Here is a tiny trained network, its code and every weight. The questions are about switching its units off for an input and a class, where a switched-off unit gives its printed mean instead of its output.

import numpy as np


def w(rows, s, z=0):
    codes = np.array(rows[::2]) - 128.0
    scale = np.full(codes.shape[1], s)
    scale[-1] = z or s
    return codes * scale


def f(y):
    return y / 2 * (1 + np.tanh(0.7978845608 * (y + 0.044715 * y**3)))


def log_softmax(a):
    a = a - a.max(-1, keepdims=True)
    return a - np.log(np.exp(a).sum(-1, keepdims=True))


def net(x, mask):
    res = np.array(x, float).reshape(1, 2) / 4 @ E
    y = f(res @ A[0][:, :-1].T + A[0][:, -1])
    res = res + np.where(mask, y, B[0][:, -1]) @ B[0][:, :-1]
    return log_softmax(res[-1] @ U[:, :-1].T + U[:, -1])


A, B = {}, {}
E = w([
[3,86,54,92],'x0',
[110,179,183,73],'x1',
],0.015)
A[0] = w([
[238,86,134,188,240],'n1',
[4,65,38,129,251],'n2',
[136,127,185,217,76],'n3',
[235,144,96,207,161],'n4',
[118,177,165,64,137],'n5',
[130,108,144,134,89],'n6',
[204,139,184,96,254],'n7',
],0.02,0.0046)
B[0] = w([
[104,59,151,52,215],'n1',
[43,14,165,253,252],'n2',
[90,117,147,113,167],'n3',
[60,94,196,85,209],'n4',
[195,128,194,170,159],'n5',
[120,137,108,134,127],'n6',
[212,161,64,112,199],'n7',
],0.04,0.036)
U = w([
[121,63,150,140,182],'0',
[149,101,160,71,106],'1',
[139,161,107,143,40],'2',
[147,116,103,161,2],'3',
[164,82,104,145,25],'4',
[209,130,161,119,150],'5',
[64,95,157,209,202],'6',
[212,249,106,166,182],'7',
],0.014,0.0069)

Each question gives the input, the list of numbers given to net, and the class t.
The units are the neurons (one row each of A and B). Each row of codes is followed by its name. A weight is (code - 128) times the scale printed after its matrix; where a second scale follows, it is the last column's (A, B and U).
mask holds one flag per neuron, in row order. A switched-off neuron (its flag False) gives its mean, the last column of its row in B, instead of its output. The means were averaged over made-up inputs and are rounded, as every weight is.
A unit's drop is (log p(t) with every unit on - log p(t) with that unit switched off) / (log p(t) with every unit on - log p(t) with every unit switched off).
The circuit of an input: a set's keep is (log p(t) with only the set's units on - log p(t) with every unit switched off) / (log p(t) with every unit on - log p(t) with every unit switched off). Starting from all 7 units, units are removed one at a time, each time the one whose removal leaves the highest keep (on an exact tie, the one counted first), for as long as the keep stays at least 0.8.
units of the circuit, in order: the units of the circuit, biggest drop first
top k neurons: the k neurons with the biggest drops, biggest first
drop when u is switched off: that unit's drop, to one decimal
input [-8,7], class 5: units of the circuit, in order : n7
input [0,2], class 7: top 3 neurons : n2, n1, n4
input [0,7], class 7: top 2 neurons : n2, n1
input [-5,5], class 5: units of the circuit, in order : n2, n7
input [1,6], class 7: top 3 neurons : n2, n1, n4
input [-2,8], class 7: top 2 neurons : n2, n1
input [-5,-8], class 1: drop when n4 is switched off : 0.0
input [-3,7], class 7: drop when n2 is switched off : 0.1
input [-4,7], class 7: drop when n3 is switched off : 0.0
input [2,7], class 5: drop when n4 is switched off : 0.1
input [-1,3], class 7: top 2 neurons : n2, n1
input [-1,-5], class 0: top 2 neurons : n2, n7
input [0,1], class 7: top 3 neurons : n2, n1, n4
input [-1,-6], class 0: units of the circuit, in order : n2
